Here is a tiny trained network, its code and every weight. The questions are about switching its units off for an input and a class, where a switched-off unit gives its printed mean instead of its output.

import numpy as np


def w(rows, s, z=0):
    codes = np.array(rows[::2]) - 128.0
    scale = np.full(codes.shape[1], s)
    scale[-1] = z or s
    return codes * scale


def norm(h):
    return h / np.sqrt((h * h).mean(-1, keepdims=True) + 1e-5)


def f(y):
    return y / 2 * (1 + np.tanh(0.7978845608 * (y + 0.044715 * y**3)))


def log_softmax(a):
    a = a - a.max(-1, keepdims=True)
    return a - np.log(np.exp(a).sum(-1, keepdims=True))


def net(x, mask):
    res = np.array(x, float).reshape(1, 2) / 4 @ E
    u = 0
    for l in range(2):
        y = f(norm(res) @ A[l][:, :-1].T + A[l][:, -1])
        res = res + np.where(mask[u : u + 7], y, B[l][:, -1]) @ B[l][:, :-1]
        u += 7
    return log_softmax(norm(res)[-1] @ U[:, :-1].T + U[:, -1])


A, B = {}, {}
E = w([
[201,102,242,118,9],'x0',
[64,127,245,125,33],'x1',
],0.012)
A[0] = w([
[222,158,95,109,142,41],'0.n0',
[207,115,66,147,178,136],'0.n1',
[41,116,129,123,152,92],'0.n2',
[196,126,155,136,151,75],'0.n3',
[159,125,125,110,143,94],'0.n4',
[55,155,131,138,146,82],'0.n5',
[250,83,93,143,132,1],'0.n6',
],0.024,0.007)
B[0] = w([
[86,117,29,102,86,188],'0.n0',
[209,127,233,109,197,252],'0.n1',
[107,114,68,112,117,186],'0.n2',
[67,157,106,131,97,158],'0.n3',
[160,149,43,73,188,141],'0.n4',
[113,85,95,119,156,178],'0.n5',
[120,200,52,146,4,199],'0.n6',
],0.034,0.016)
A[1] = w([
[88,182,45,176,84,63],'1.n0',
[118,138,124,142,127,47],'1.n1',
[94,108,100,184,144,78],'1.n2',
[3,118,59,146,172,56],'1.n3',
[116,128,125,140,123,2],'1.n4',
[136,167,134,142,211,101],'1.n5',
[172,194,126,144,178,71],'1.n6',
],0.039,0.0065)
B[1] = w([
[150,163,50,155,40,251],'1.n0',
[2,66,60,226,90,121],'1.n1',
[133,109,130,105,147,161],'1.n2',
[106,41,121,32,187,254],'1.n3',
[49,50,33,226,70,122],'1.n4',
[151,156,101,212,136,206],'1.n5',
[64,76,132,189,158,206],'1.n6',
],0.042,0.017)
U = w([
[160,140,132,253,175,190],'0',
[116,56,98,27,143,192],'1',
[156,186,38,156,16,205],'2',
[170,157,255,105,74,219],'3',
[96,164,146,131,119,1],'4',
[114,161,139,131,115,12],'5',
],0.02,0.0094)

Each question gives the input, the list of numbers given to net, and the class t.
The units are the neurons (one row each of A and B). Each row of codes is followed by its name. A weight is (code - 128) times the scale printed after its matrix; where a second scale follows, it is the last column's (A, B and U).
mask holds one flag per neuron, layer by layer. A switched-off neuron (its flag False) gives its mean, the last column of its row in B, instead of its output. The means were averaged over made-up inputs and are rounded, as every weight is.
A unit's drop is (log p(t) with every unit on - log p(t) with that unit switched off) / (log p(t) with every unit on - log p(t) with every unit switched off).
unit that matters most: the unit with the biggest drop
k most important neurons: the k neurons with the biggest drops, biggest first
k most important neurons of layer l: the k neurons of layer l with the biggest drops, biggest first
drop when u is switched off: that unit's drop, to one decimal
input [5,5], class 3: 2 most important neurons : (0.n6; 1.n0)
input [-1,-7], class 0: unit that matters most : 0.n1
input [5,7], class 3: 3 most important neurons : (0.n6; 1.n0; 1.n3)
input [1,6], class 3: 4 most important neurons of layer 1 : (1.n0; 1.n3; 1.n5; 1.n6)
input [1,5], class 3: 3 most important neurons of layer 1 : (1.n0; 1.n3; 1.n5)
input [8,3], class 3: 4 most important neurons : (0.n6; 1.n0; 1.n3; 0.n0)
input [7,5], class 3: 3 most important neurons : (0.n6; 1.n0; 1.n3)
input [2,2], class 3: 4 most important neurons : (0.n0; 0.n6; 1.n0; 0.n2)
input [4,6], class 3: 4 most important neurons : (0.n6; 1.n0; 0.n0; 1.n3)
input [8,8], class 3: 3 most important neurons : (0.n6; 1.n0; 1.n3)
input [2,4], class 3: drop when 0.n1 is switched off : 0.3
input [-2,-8], class 0: drop when 0.n1 is switched off : 1.9
input [-3,-4], class 0: drop when 0.n2 is switched off : 0.0
input [-2,0], class 0: unit that matters most : 0.n0
input [5,2], class 3: drop when 0.n0 is switched off : 0.9
